Here is a tiny trained network, its code and every weight. The questions are about switching its units off for an input and a class, where a switched-off unit gives its printed mean instead of its output.

import numpy as np


def w(rows, s, z=0):
    codes = np.array(rows[::2]) - 128.0
    scale = np.full(codes.shape[1], s)
    scale[-1] = z or s
    return codes * scale


def norm(h):
    return h / np.sqrt((h * h).mean(-1, keepdims=True) + 1e-5)


def f(y):
    return np.maximum(y, 0)


def log_softmax(a):
    a = a - a.max(-1, keepdims=True)
    return a - np.log(np.exp(a).sum(-1, keepdims=True))


def net(x, mask):
    res = np.array(x, float).reshape(1, 4) / 4 @ E
    u = 0
    for l in range(3):
        y = f(norm(res) @ A[l][:, :-1].T + A[l][:, -1])
        res = res + np.where(mask[u : u + 5], y, B[l][:, -1]) @ B[l][:, :-1]
        u += 5
    return log_softmax(norm(res)[-1] @ U[:, :-1].T + U[:, -1])


A, B = {}, {}
E = w([
[8,211,89,73,21,22,187,166,134,74],'x0',
[93,174,192,179,70,169,153,104,111,254],'x1',
[110,100,165,114,92,229,7,131,177,118],'x2',
[161,192,119,124,227,118,92,78,138,181],'x3',
],0.008)
A[0] = w([
[87,107,162,125,81,180,130,164,116,3,70],'0.n0',
[75,17,126,81,67,104,92,134,166,7,23],'0.n1',
[17,128,161,165,37,244,66,156,220,174,3],'0.n2',
[214,85,157,187,105,117,177,84,104,118,47],'0.n3',
[112,158,194,165,66,204,163,79,106,164,65],'0.n4',
],0.006,0.0056)
B[0] = w([
[171,76,15,134,60,142,72,207,133,159,203],'0.n0',
[163,150,92,191,114,164,128,251,141,86,221],'0.n1',
[47,72,250,1,70,77,62,84,84,147,252],'0.n2',
[145,101,131,117,127,106,167,110,198,110,166],'0.n3',
[98,95,144,129,118,193,170,135,141,174,211],'0.n4',
],0.0091,0.0044)
A[1] = w([
[136,56,144,115,205,168,80,83,182,173,60],'1.n0',
[118,221,139,200,105,159,150,105,113,180,129],'1.n1',
[82,165,74,75,79,81,109,157,100,105,102],'1.n2',
[119,151,137,120,139,148,87,51,204,92,105],'1.n3',
[57,252,53,158,103,1,130,150,94,94,2],'1.n4',
],0.0067,0.0052)
B[1] = w([
[148,181,69,183,114,161,119,27,134,86,245],'1.n0',
[98,158,81,75,102,182,90,250,122,88,198],'1.n1',
[97,73,99,153,111,124,159,56,167,18,243],'1.n2',
[122,109,124,133,136,67,75,152,29,163,162],'1.n3',
[81,194,199,58,120,153,181,2,216,29,254],'1.n4',
],0.0078,0.0044)
A[2] = w([
[211,166,120,109,241,149,54,76,124,144,3],'2.n0',
[68,179,178,73,118,118,211,205,112,177,102],'2.n1',
[106,189,118,89,139,2,146,126,199,91,45],'2.n2',
[162,65,98,123,172,57,232,128,64,114,32],'2.n3',
[56,151,154,126,52,108,166,118,143,72,112],'2.n4',
],0.0075,0.0049)
B[2] = w([
[137,207,117,178,200,163,47,123,126,71,215],'2.n0',
[110,171,66,139,136,62,142,162,95,161,193],'2.n1',
[112,99,188,156,149,139,192,145,170,58,205],'2.n2',
[184,97,161,112,59,10,78,112,112,159,169],'2.n3',
[155,149,143,105,245,167,124,99,144,152,253],'2.n4',
],0.011,0.0067)
U = w([
[144,47,42,119,75,150,93,252,142,58,109],'0',
[84,192,97,155,124,95,192,172,72,239,92],'1',
[162,80,131,199,106,206,182,64,126,184,1],'2',
[46,81,204,70,48,143,44,99,91,192,197],'3',
[173,186,103,197,206,164,40,81,103,114,154],'4',
[203,69,128,168,113,14,157,109,112,141,95],'5',
[75,170,137,94,162,95,229,84,177,56,175],'6',
],0.015,0.0052)

Each question gives the input, the list of numbers given to net, and the class t.
The units are the neurons (one row each of A and B). Each row of codes is followed by its name. A weight is (code - 128) times the scale printed after its matrix; where a second scale follows, it is the last column's (A, B and U).
mask holds one flag per neuron, layer by layer. A switched-off neuron (its flag False) gives its mean, the last column of its row in B, instead of its output. The means were averaged over made-up inputs and are rounded, as every weight is.
A unit's drop is (log p(t) with every unit on - log p(t) with that unit switched off) / (log p(t) with every unit on - log p(t) with every unit switched off).
The circuit of an input: a set's keep is (log p(t) with only the set's units on - log p(t) with every unit switched off) / (log p(t) with every unit on - log p(t) with every unit switched off). Starting from the 12 units with the biggest drops (on a tie, the unit counted first), units are removed one at a time, each time the one whose removal leaves the highest keep (on an exact tie, the one counted first), for as long as the keep stays at least 0.8.
circuit, biggest first: the units of the circuit, biggest drop first
most important unit: the unit with the biggest drop
top k neurons: the k neurons with the biggest drops, biggest first
k most important neurons of layer l: the k neurons of layer l with the biggest drops, biggest first
drop of u: that unit's drop, to one decimal
input [3,-4,4,3], class 0: most important unit	0.n1
input [-3,6,-3,-7], class 1: circuit, biggest first	[2.n1; 1.n2]
input [5,6,0,-3], class 1: top 3 neurons	[2.n1; 0.n4; 1.n4]
input [-6,8,-8,-3], class 1: circuit, biggest first	[1.n1; 2.n1]
input [-3,7,-2,-2], class 1: circuit, biggest first	[2.n1; 1.n1]
input [4,7,-1,-6], class 1: top 3 neurons	[2.n1; 1.n4; 2.n4]
input [-3,0,-3,-6], class 5: top 2 neurons	[2.n3; 1.n1]
input [6,1,5,-6], class 0: 2 most important neurons of layer 0	[0.n1; 0.n0]
input [1,-4,-4,-6], class 0: top 2 neurons	[0.n0; 0.n1]
input [-5,-8,-8,1], class 5: top 2 neurons	[2.n3; 2.n4]
input [3,-5,4,4], class 0: 3 most important neurons of layer 0	[0.n1; 0.n0; 0.n2]
input [2,5,2,5], class 3: top 2 neurons	[0.n2; 0.n1]
input [-1,1,4,3], class 3: top 2 neurons	[0.n2; 2.n4]
input [-6,5,-7,-4], class 5: top 3 neurons	[0.n3; 2.n3; 1.n4]
input [-2,-3,-4,2], class 5: circuit, biggest first	[2.n3]
input [-4,6,5,5], class 3: 3 most important neurons of layer 0	[0.n2; 0.n4; 0.n1]
input [-2,-3,-3,-3], class 5: top 2 neurons	[2.n3; 1.n1]
input [4,-8,5,5], class 0: top 2 neurons	[0.n1; 0.n0]
input [-7,-1,-4,-7], class 5: drop of 2.n3	0.2
input [4,7,-1,-4], class 1: circuit, biggest first	[2.n1]
input [-1,8,3,6], class 3: drop of 0.n2	0.1
input [-7,6,4,0], class 3: drop of 2.n4	0.3
